Here is a tiny trained network, its code and every weight. The questions are about switching its units off for an input and a class, where a switched-off unit gives its printed mean instead of its output.

import numpy as np


def w(rows, s, z=0):
    codes = np.array(rows[::2]) - 128.0
    scale = np.full(codes.shape[1], s)
    scale[-1] = z or s
    return codes * scale


def f(y):
    return y / 2 * (1 + np.tanh(0.7978845608 * (y + 0.044715 * y**3)))


def log_softmax(a):
    a = a - a.max(-1, keepdims=True)
    return a - np.log(np.exp(a).sum(-1, keepdims=True))


def net(x, mask):
    res = np.array(x, float).reshape(1, 4) / 4 @ E
    y = f(res @ A[0][:, :-1].T + A[0][:, -1])
    res = res + np.where(mask, y, B[0][:, -1]) @ B[0][:, :-1]
    return log_softmax(res[-1] @ U[:, :-1].T + U[:, -1])


A, B = {}, {}
E = w([
[20,205,112,87],'x0',
[113,160,208,152],'x1',
[210,254,89,170],'x2',
[128,118,98,186],'x3',
],0.0092)
A[0] = w([
[152,91,108,22,252],'neuron 1',
[62,84,88,69,192],'neuron 2',
[203,44,217,202,189],'neuron 3',
[191,196,151,95,216],'neuron 4',
[82,120,83,118,251],'neuron 5',
[61,134,64,170,252],'neuron 6',
[137,53,152,141,214],'neuron 7',
[99,206,88,128,126],'neuron 8',
[140,217,198,112,252],'neuron 9',
[156,104,109,141,55],'neuron 10',
[49,245,125,245,241],'neuron 11',
[119,62,176,147,117],'neuron 12',
[187,134,61,93,184],'neuron 13',
[107,152,53,128,217],'neuron 14',
[111,136,91,84,216],'neuron 15',
[117,158,119,69,104],'neuron 16',
[188,105,94,42,134],'neuron 17',
[76,94,87,176,56],'neuron 18',
],0.011,0.0028)
B[0] = w([
[76,112,223,117,179],'neuron 1',
[101,94,121,82,199],'neuron 2',
[81,95,41,154,215],'neuron 3',
[89,112,136,191,190],'neuron 4',
[187,72,145,81,173],'neuron 5',
[197,116,113,66,183],'neuron 6',
[95,140,72,195,176],'neuron 7',
[174,189,127,120,191],'neuron 8',
[136,205,157,197,203],'neuron 9',
[107,113,110,126,130],'neuron 10',
[202,178,94,118,245],'neuron 11',
[84,110,8,116,168],'neuron 12',
[63,122,103,94,170],'neuron 13',
[113,142,101,65,176],'neuron 14',
[104,135,254,85,163],'neuron 15',
[94,170,207,79,152],'neuron 16',
[93,103,161,124,153],'neuron 17',
[208,102,143,89,138],'neuron 18',
],0.0078,0.011)
U = w([
[86,130,60,223,250],'0',
[66,182,83,78,4],'1',
[118,229,161,220,126],'2',
[147,115,180,154,4],'3',
[44,120,85,159,251],'4',
[53,153,142,46,245],'5',
[115,88,106,39,86],'6',
[160,255,51,129,77],'7',
],0.0082,0.0028)

Each question gives the input, the list of numbers given to net, and the class t.
The units are the neurons (one row each of A and B). Each row of codes is followed by its name. A weight is (code - 128) times the scale printed after its matrix; where a second scale follows, it is the last column's (A, B and U).
mask holds one flag per neuron, in row order. A switched-off neuron (its flag False) gives its mean, the last column of its row in B, instead of its output. The means were averaged over made-up inputs and are rounded, as every weight is.
A unit's drop is (log p(t) with every unit on - log p(t) with that unit switched off) / (log p(t) with every unit on - log p(t) with every unit switched off).
The circuit of an input: a set's keep is (log p(t) with only the set's units on - log p(t) with every unit switched off) / (log p(t) with every unit on - log p(t) with every unit switched off). Starting from the 12 units with the biggest drops (on a tie, the unit counted first), units are removed one at a time, each time the one whose removal leaves the highest keep (on an exact tie, the one counted first), for as long as the keep stays at least 0.8.
units of the circuit, in order: the units of the circuit, biggest drop first
most important unit: the unit with the biggest drop
top k neurons: the k neurons with the biggest drops, biggest first
drop of u: that unit's drop, to one decimal
input [-2,-8,0,-8], class 5: most important unit	neuron 1
input [8,-5,2,-5], class 5: top 2 neurons	(neuron 15; neuron 16)
input [5,5,0,2], class 7: units of the circuit, in order	(neuron 11; neuron 1)
input [-1,-1,8,-6], class 2: units of the circuit, in order	(neuron 4; neuron 9)
input [-6,3,-7,5], class 0: units of the circuit, in order	(neuron 7; neuron 3)
input [4,-8,-4,1], class 6: units of the circuit, in order	(neuron 5; neuron 6)
input [-7,-6,2,1], class 4: top 2 neurons	(neuron 13; neuron 11)
input [7,5,3,-6], class 2: top 2 neurons	(neuron 9; neuron 4)
input [8,7,-3,5], class 7: units of the circuit, in order	(neuron 11; neuron 1)
input [6,6,1,-4], class 2: top 2 neurons	(neuron 9; neuron 12)
input [-3,1,7,-6], class 2: top 2 neurons	(neuron 4; neuron 9)
input [-6,4,0,-6], class 4: top 3 neurons	(neuron 11; neuron 3; neuron 8)
input [-1,5,-8,-8], class 4: top 2 neurons	(neuron 7; neuron 12)
input [-8,7,3,6], class 0: units of the circuit, in order	(neuron 3)
input [0,-4,5,-8], class 5: top 2 neurons	(neuron 13; neuron 11)
input [-6,-2,-6,5], class 0: top 2 neurons	(neuron 7; neuron 3)
input [8,0,-7,4], class 6: drop of neuron 1	0.0
input [-5,-3,-1,-2], class 4: drop of neuron 9	0.1
input [1,2,1,0], class 2: drop of neuron 5	0.1
input [-5,-5,-7,0], class 4: most important unit	neuron 7
